Table B holds the same points as the rows below and some others, measured another way and shuffled. Each row below is followed by which row of B it is.
B:
1: [ -50  -78  164 -286  188    0    8  275 -362  190   56  -32 -118 -290
   22  -38  150  162  -22   63  194  -59 -156  -36  -35  220 -162  215
 -105 -168  166]
2: [  88  126 -108  223 -109 -101 -290  -13   94  -92   16  -94  -62  302
 -268  250  249  -38 -142 -115 -142  105  239  -97  250 -213  108  -67
  -11   36  -17]
3: [ 111 -101  356 -231  167  -76  -52   87   85 -145  171  -55   27  -58
  363 -241 -376  128  270 -125  -91  -39 -358  303 -121   15  -20  -46
  -88  -19 -139]
4: [  44 -141   46  -41    5  -38   11  -16   96 -207   93    9   57    5
  311 -157 -189   58  275   42   22  -50 -127  314   32  -55   -3   -4
  -47  -59 -152]
5: [  86  198  160  -23  193 -328  -55  175  -80  281 -150  -48  -83    4
 -215  178  156 -128 -122   50  -64   12   98 -141  -57 -111   44  113
 -101 -170  149]
6: [ 234   30 -121  152 -237 -161   -6 -116   77  -30  -39 -135 -132  238
  121  113  209  201  100   25  -27 -125   63   23   74 -233  -26  -91
   26 -387  -39]
7: [  13   38  -30  127   42  201 -130   78 -256  -12   31  117 -120 -109
   23 -290  283  335   32  245  275 -222  -24    0  145  253  -28  168
 -264   41  120]
8: [ 340  134   61  324  -39 -163 -106   35   -4   97 -147 -104 -173  108
  -14  254  256   65 -180  -41   35  -68  134 -182  188 -234   33   44
  -14  -33  -55]
9: [  90  -39 -214  216 -280 -157 -175 -133  187 -251   59  -64   34  286
  -93  166  153    2   17 -131 -102  132   13   88  227 -217  111 -126
   56   53 -158]
10: [-225 -367 -209 -450   -3   11  219  132 -306  -91  161   56    9 -423
 -115 -188  101   47  157   55  237  160 -465  135   75  391 -172  256
  149   99  234]
11: [-100 -338  248 -538  299 -152  104  191 -450   27  342  108  -48 -472
  180 -227 -177  240  223  -46  173  192 -730  325 -165  432 -166  194
   41  -27  -59]
12: [-225  -95  -43 -230   18 -178 -116  147  -46  -35  111  -36  106   22
 -167  145   66 -157   23  -67  -81  188   -3  106    9  -19    0   20
  -28 -110   16]
13: [  17  227   27  174  -50 -192 -268    0  257  -26  -56  -94   50  421
  -57  174   68 -110   29   26 -237  -64  409   57   27 -364  152 -155
 -200 -300  -63]
14: [-261   43 -105 -188  -58 -347   56  111  369   13 -182 -138  268  262
  -58  256  -84 -538  173  108 -262   10  445  146 -136 -433   83  -61
  -84 -474   79]
15: [-114  -10  221 -207  -22 -132 -166  275   13   89   -1 -158  114   49
  134  144   44  -18  -10  -77  -53 -102   55   30 -138 -125  -35  -40
 -263 -332  -38]
16: [-172 -228 -188 -327 -275 -215  108  206  -79   54  -58 -182  105 -124
 -157  271  295 -110  -68 -106   62   85 -134  -88   -6  -27 -131   85
   58 -236  160]
17: [  -4   85   87 -133   18 -131 -115  105  141  -28  -16 -106   39  117
 -111  -18  -15  -73   49  -65 -173   -6    7    4  -20  -88   43  -27
  -89  -80  137]
18: [ 280   45 -141  -72 -253  -66   53  -48  337  -93  -95 -414 -196  308
  -99  277   93  -83   15 -250 -302  -11  231 -195  203 -404  -93 -126
  336 -310  265]
19: [ 171  301  206   80   72 -358 -366   72  131  123    4 -170 -110  395
 -295  341  124  -66 -184 -241 -368  139  184 -143    6 -319  133 -157
  -56 -182  -13]
20: [-118 -253  -96 -138  132 -221  143   44 -311  -40  109  246   70 -371
  -40 -173   41   20  155  171  275  189 -468  266   16  316    3  259
   -5  204  -47]
21: [ 205    9   81   -3  101  139   31   90   68  -98  -64  -86 -115 -106
   55 -174  -55   19   48    0   44 -122  -25  -59  190   14  -47  136
   26  207  190]
22: [ 145  110 -179  198 -110   -3  -66  -30  197 -135 -141  -75  -41  132
 -253    5  171 -111  -59   -6  -57  -18  147 -147  275 -124   79   51
   37  235  204]
23: [  59   36   34   32   55 -254 -143   44   25   50   71 -129  -86  254
   13  420   59 -126   -9  -80 -168  141  315   85   69 -352   16  -74
   64 -385 -175]
24: [ 263  266 -132  193  -55 -314  -47  -92  287   42 -197 -159 -138  333
 -368  248  163 -229  -80  -58 -280   79  270 -193  156 -370  123  -46
  163  -93  222]
25: [   4 -156   46  -39 -126   48  -67   82  -26 -168   79  -17   69  -74
  237 -180   23  214  135    2  142 -121 -237  162   46   89  -35   25
 -168   33  -94]
26: [-108 -293 -104 -270  -97  -14   -1   60 -426  -63  275   73  -72 -268
    8 -186  252  410  112    8  264   82 -565  158   32  413 -151  124
   -4  -48   22]
27: [ 129 -130 -140  -55 -399 -144   41  -24   30  -75  -20 -166  -22   48
   56   15  265  258   57  -87   52  -97 -293  -28   33  -31  -77  -54
   12 -214   59]
28: [ 345  148 -302  281  -70  -12   88  -13  -24   46 -279  -85 -281  -72
 -541  114  458  -78 -288   13   94   29   90 -473  449  -15    3  256
  252  405  464]
29: [ 168 -125  -88  198 -234  -58  -13  -81  110 -239   -3   -7   48   28
  195  -82   52  138  126   -1  109  -72 -196  148  158  -61   37   -3
  -45  136 -166]
30: [  -3 -262  111 -336  -33 -190   94  129 -203   -3  146  -47   15 -242
  184  -57    0  198  137  -92  111   53 -513  166 -118  159 -133   76
   11 -152  -56]
31: [  90  200 -133  286    3 -187 -194 -164  184  -90   14   24  -73  408
 -146   87   91  -60   99  115 -192   39  334  112  144 -274  172 -106
  -39 -172  -44]
32: [-277 -645  172 -286  -91  251  167  577 -246 -121  -51  -85  373 -712
  662  158  -47 -160  -75  -50  598 -142 -178  133  100  120 -267  368
 -243  241 -328]
33: [ -21 -249  -57 -166  -30  -58  -73  108 -295 -107  201   29  -43 -269
 -195  -16  189  157  -89 -186  158  255 -514    6  175  310  -71  156
  101  349   16]
34: [-187  -30  -25 -155   90  -28 -147   76 -135  -38  175   56   -5   46
  -47  -80   74   75  143  107    1   41   31  189    1   87   -6   32
 -136 -203   30]
35: [  86 -209  127 -282  149  -81  223  191 -320  141   25  -29 -128 -397
  201  -73   41  156  100   71  253  -53 -337   60  -42  189 -197  253
   42 -156   95]
36: [-107 -240 -106 -223 -150  -25    7  144   75 -219   48 -101  156 -135
 -100   32   16 -154    3 -186   14  158 -231   34  152   44  -37   81
   81  267   64]
37: [ -48  -21  261 -251   85  -87 -126  210 -180   52   92   21   39 -172
   48 -260   29  242   71   -8   76  -88 -418   83 -154  261  -29   70
 -273   -9   67]
38: [  76  -73   92   41   21 -270 -176 -163   -2 -187  301   92  -16  214
  230  -76 -143  235  291  -31 -105  129 -259  446  -54  -63   98 -162
  -46 -204 -370]
39: [ 265  125   91  403   29 -211 -175  -21  -65   74  -58   42 -111  153
  133  175  196  140  -62   96   83  -85  143   34  104 -210   94   10
 -178 -127 -263]
40: [  38  242  -17 -275   79 -179   -7   39  164  127  -57 -219 -167  266
 -306   36   58 -110  109    7 -353  -23  232 -111  -59 -188  -25  -59
   92 -470  453]
41: [  15   90   20   15   -3 -217  -66   54  188   39  -71 -147    6  262
   62  255    7 -178   83   34 -180  -46  375   72   -8 -376   33  -78
  -58 -449  -37]
42: [  14 -258   51 -378   64 -156  108  187 -404   49  138   29  -70 -483
 -185 -138  156  200  -54 -146  211  201 -773  -33   13  449 -140  251
  113  284  177]
43: [-333 -150   77 -335   51   73 -136  333 -271   46  122  -10  105 -190
   29  -27  149   66   15   59  160  -44  -38   73  -50  203 -113  131
 -273 -181   64]
44: [ 151  306   60   72  161  -29  -74  136  299   55 -265 -180  -85  185
 -276   98   19 -339 -103   20 -232  -94  477 -257  157 -301   76   65
  -15   46  360]
45: [  70  -79  221 -385  224   73   63  299 -420  190   72  -57 -227 -435
  -50 -202  154  289  -44  -21  205  -71 -417 -150  -15  390 -218  267
  -29   18  339]
46: [ 452   69   -4  194  -38  -37   -3 -166  378 -200  -29 -273 -239  339
  145  183 -155  -61  111 -189 -281   -7  276    5  277 -474    2 -131
  322 -113  -22]
47: [ -42  124   -3 -306  -71  -23 -151  194  -99  205   40 -319 -226  216
 -211  271  352  124  -89  -99 -180  -80  297 -238   -7 -134 -165  -64
    9 -670  343]
48: [ -21 -159 -219  -28 -148 -118  -39  -79   84 -300  115   30   80    9
 -202  -63   30  -56   80 -120  -34  237 -288  138  204   60   69   25
  139  332   -2]
49: [-107 -217  109 -494   48   71  -13  212 -393   98  285 -143 -200 -162
  194    2  134  367  138  -39  104  -39 -192  101  -75  195 -279   56
   18 -553   90]
50: [  -1  -18 -128 -287 -305 -154   77  143  131  105 -130 -375  -51  170
  -74  299  268  -49   -8 -117 -146 -110  183 -194  -30 -282 -156  -69
   85 -605  293]
51: [ -73  -78    1 -214  -63 -160 -117  145 -110   -8   94  -64   19  -56
 -220   59  180   38  -70 -153  -21  148 -264  -33   32  108  -20   45
  -26   41   94]
52: [  30 -176   85 -326  152   25   89  122   57 -175   94  -95   -9 -201
   10 -144 -252 -125  144 -147  -66  124 -257  105  106   79  -79  118
  176  233  157]
53: [-270  -81 -123 -190 -240  211  -63  186    0  -80  -29  -93  135   14
  106 -189  221  133  138  184  141 -308  130   43   -6   75  -99   35
 -324 -308  205]
54: [-144 -159  145 -165  149 -175 -183  221 -186   10  194  -21   57  -68
   35  288   -1 -102  -55 -140    6  238  -15  153   33  -42  -26   59
  -49  -69 -240]
55: [ 138  -65 -164   -5 -138 -174  116 -102  136 -133  -27  -60  -41   70
  -10  -37   24   -3  168   13  -53   25 -132   98   90 -101    6    0
  140  -71   78]
56: [-145   91   -1  104   -2 -117 -102  305   40  145 -280  -56  177  -18
 -123  289  251 -349 -209  134   99 -109  437 -166   79 -208   63  166
 -298  -40   62]
57: [ 151  159   24  167   66 -205 -125  -28  158   30  -39 -109 -104  312
   15  246   32 -117   42   28 -187   -4  390   45   85 -377   74  -73
    4 -331  -66]
58: [-144 -157 -154 -394  114  -81  172  215 -517  217   59   42 -171 -431
 -346  -50  389  123  -56  129  271  107 -325 -138   34  417 -199  339
   89  -74  414]
59: [-340 -494  179 -710 -105   75 -130  313 -456 -143  478  -28  119 -409
  179 -247   39  476  139 -265  206  123 -888  274 -163  570 -246   50
 -141  -27  -73]
60: [ 309  278   43  151   70 -151 -150  -39  300    6  -97 -243 -221  392
 -205  287   24 -182  -72 -158 -362   43  427 -168  199 -445   78 -101
  164 -151  144]
61: [ 157   90  171   75  212 -291  -63 -141  315 -202   71   80   66  208
  151 -198 -425 -129  343   26 -258   83  -99  394  -51 -192  198  -95
  -31   53 -182]
62: [-276 -298  -67  136  -13   75  -64  176 -250 -167   53  262  277 -312
  302 -130  113   25   84  283  484  -81  -91  313  115  209   24  248
 -385  237 -334]
63: [ -32 -125  123 -106 -129  -30 -199  282 -354   98   68  -61   -1 -200
  -20   93  391  304 -219 -125  242  -40 -311 -133   28  212 -105  107
 -230    9  -36]
64: [  -5  -24 -244   76  111   68   21   16 -335   23   38  148 -200 -185
 -270  -98  352  119  -22  242  261   49   -1  -56  273  249  -38  280
   35  131  227]
65: [ -19 -233  145 -401 -190  -43  -62  213 -174    5  179 -236  -25 -113
  174   56  130  305   20 -249   42  -24 -389   11  -86   94 -202  -37
  -22 -299    1]
66: [-153  -10   21  -71  119  -34  -17  191  -41   27  -68   32   94  -91
   19  -32   33 -151   62  186   97  -78  164   81   20   -6    7  153
 -204  -65   72]
67: [-185 -425 -148 -259 -165   -8  143   82 -116 -241  142   37  174 -294
  195 -137  -11   54  212    1  238   77 -427  279   55  204 -107  138
   17  103  -91]
68: [-308  -48   40 -258  322    4  -41  203 -274    0  105  252  101 -314
 -180 -376   -1  -32  138  260  176   53 -230  183  -35  420   29  266
 -254  217  201]
69: [ 207   75  -99  217  -51 -123   49   80  142   17 -274 -115  -34   10
 -155  222  184 -250 -161    4   25  -37  239 -221  245 -249   42  143
   54  162  135]
70: [ 122  245  128  136  -90 -234 -302  -68  524 -198  -23 -155  114  533
  -10   40 -186 -147  118 -163 -438  -17  204  130  -11 -417  222 -289
 -144  -96  -93]
71: [  77   -1   15 -136   72 -156    1   98 -111  108   27 -124 -162    6
  -78  200  129    7  -15  -45  -45   67   57  -49   56  -97  -83   70
  105 -272  107]
72: [  13   17  -76 -172  -77 -141  -84    7  121  -94   64 -131  -33  148
 -242   34   58  -40   52 -148 -211  125  -77   -8   69  -64   13  -55
  107  -49  185]

[  19  347  -51  104 -161 -210 -249  499  434  217  -47 -206  202 -231
 -127   62  441   66  294 -142 -310  487   -5  387  123 -276  162  161
  -37 -529]
28
[ 131  196 -194   60    3   87 -232  124  273  193   77 -367  209  -62
   23   57  263   71  101  -49  -96  289  -42  -23  -20   29  -99   93
  -40 -247]
33
[  62 -136   52  -54 -316  253  -90   71 -297 -171  -50 -174  132 -107
  -99  159 -290 -141 -123  333  430 -625  -33 -214  -39  335 -122  -17
   95  318]
71
[-163 -117    6 -132 -206   76  -57  -77 -288   16 -336   25  121  -87
 -122  199 -209 -136    0  295  127 -375  -94  128  -86  255  105  -61
  142  148]
7
[ 105  -46   71   73  181  -36   -8  -58   74   57  -13  -15   -6  -60
  -72  -68  170 -123    2  -85 -113  162  -28   81   93 -179   31  -51
  -67  -96]
17
[  77 -138   82  -27 -415  278 -116   89 -200 -244  -26 -205  125 -148
  -90  192 -280 -100 -131  219  429 -535  -40 -216   14  237 -150  -12
   57  273]
42
[ 256   78   33  110  311  -93  -22  254  261  -31  -39 -142 -155 -111
 -107 -152  394   12  172 -170  -33  260  118  192  334 -245   36 -144
 -111 -139]
58
[ 182  -61  207  188  338    3   59   73 -154   66  -25  151 -155 -149
   56 -134  200 -192  -79 -195    3  -79  168  354  209  -91  -22 -117
  -17  -10]
14
[  73  -78   77   26   37  136  -80   -2 -112    3   84 -118   80  -36
 -138   33   34 -148  -32  104   55 -136  -86  -59    1   47  -43  -41
  -88   49]
72
[ 176  -97   -1   35   83  205  -77  -78 -170   37  -18 -187   15  -34
    5   10   30 -120  -53   38  198 -160    9  -30   -7  135 -135  -66
  -44   43]
12
[ 272  122  -67  133  281   55 -126  138  277  105  240 -291   36  -26
  -38 -109  372    4   58 -140  -93  312    6  -45  149 -134 -124   -7
 -156 -170]
11
[  84  274  -18  152   67  -82 -194  389  356  182  106 -169  115 -174
  -53    8  442   51  166 -210 -275  395   21  307  182 -203   29   67
  -83 -356]
24
[ -24   22   22    0 -401  113 -132  215 -107  -79  -38   20  119 -191
  -28  196 -212 -141 -212   99  201 -404   -5  183  205  176 -134   49
  160  201]
40
[ 126  -22  226  207  387   83  -10  161  147  -71   18  -70 -112 -181
   -7  -61  410   73  146 -291 -116  171  110  169  160 -182   42 -212
 -157 -101]
20
[ 165  -95 -131  -52   83   42  -18 -195 -192  131 -219  -93   -5   12
    8  -37  -61 -191  -65  134  184 -124   11   55    4  138  -65  -36
   81   33]
43
[  36  -56    8  -62 -158   36    8  104 -287  -58  -60   80   91  -88
  -75   44 -296 -251 -211  379  288 -647   23  -32   94  328  -63   21
  246  393]
50
[ 206  211   32  202  457 -288   29  261  573   67   75  -31  -43 -142
  -21 -237  537   66  170 -283 -379  547  125  135  289 -415  130  -35
  -34 -253]
35
[ 283 -106   14   69  350 -256  166 -299  -88  241 -215   37   40  -14
   67 -306   79 -292   19  103  -26   99  100 -127 -224 -147  155   88
  129 -182]
32
[ -39  -12  141  114  262    1    7  -15   45   82   56   68  104  -97
  -18  -16  172  -70   -2  -35 -240   30  -27   33  -42  -43   86  -48
    4   -4]
4
[-155  -27   33  -61 -174  117  -40  119 -245  -55  -51   76  199 -112
  -75  179 -264 -134 -157  382  145 -646  -47  -38   -9  420   -7  -10
  245  412]
27
[ -22   80  -72  -34 -292   66 -157  169   26   16 -129 -209  241 -147
  -58  164  -56   -5   54  216  111 -196  -38  -49  -76  194   16   85
  132    8]
8
[ -32  -88  121   74  337  140   -4  -92   23   -1   36  -80   92  -46
  -49   15  179   24   79   40 -149  -27  -62 -158 -128   68   76 -149
  -58   78]
9
[ -47  187  -97   96  290 -178  -32   13  347  254  -48   48  141  -92
   83  -45  307   27   50 -144 -440  388    3  193   46 -114  108   36
  114 -193]
25
[-326 -100  122  -45 -490  260  -88   25 -347 -115 -173  102  333 -233
   57  384 -455  -72 -220  341  197 -806  -67  -59 -213  526  -18   39
  338  420]
29
[ 140  -65  -33  -88 -273    3  -87   48  -97  -54  -88 -169   86  -47
 -221   33 -138 -213  -26  258  251 -203  -86  -83   67   18  -19   49
   14   50]
45
[ 176  -39  -60  -42  -52   11  -61   29  -71   16 -117 -159   26  -43
 -118  -18  -16 -153    7  165  199 -126   -2  -10   74   50  -27   -3
   23   15]
1
[ -58  235    6  115    7  -86 -155  231  345  193  253 -128  358 -113
  -81   44  261    2   79   41 -400  249 -120  -94 -112  -89   91  189
   15 -213]
46
[ 143   -6   88  155  303  -59  -24  -22  197  100 -160   -3 -150 -141
   33  -84  399  -13  111 -415 -203  472   82  416  219 -356   51 -137
 -134 -324]
68
[ 117 -123  253   80  129  -70   33   59  -68  -38  -96  -33  -15 -123
 -207  -91  173 -162  162   35   -6    6   -1   25  -34 -225  195  -69
 -120 -138]
69
[-143  198 -228  -31  -34 -196  -59   32   -6  356 -303  236  152 -119
  152   76  -32 -144 -142   59 -204  -38   51  534  119  193   42  114
  371  -29]
53
[ 150 -223  171   19  119  138  -11 -164 -348   44   55 -106   50   19
 -186  -52  -13 -293  -10  202  151 -228  -95 -162 -175   27   10  -40
 -146   14]
36
[   9 -166  168   -5 -468  231 -122  -31 -358  -67   67  -89  242 -121
 -112  190 -326 -278 -196  258  286 -504 -138 -171 -173  170 -104  127
   25  136]
52
[ 285 -130  114   20   92   68  -44   81 -139  -72  -56 -208 -123  -51
 -232  -91  146 -177  118   47  249  -50   16   35  134 -131   -1 -123
 -200  -75]
5
[ 230  -88   41   68  365  140  -11  -46   32  -28   88 -261   -3    9
  -76 -115  215  -23  100   58   71    5    4 -276  -43   21  -29 -134
 -130   38]
23
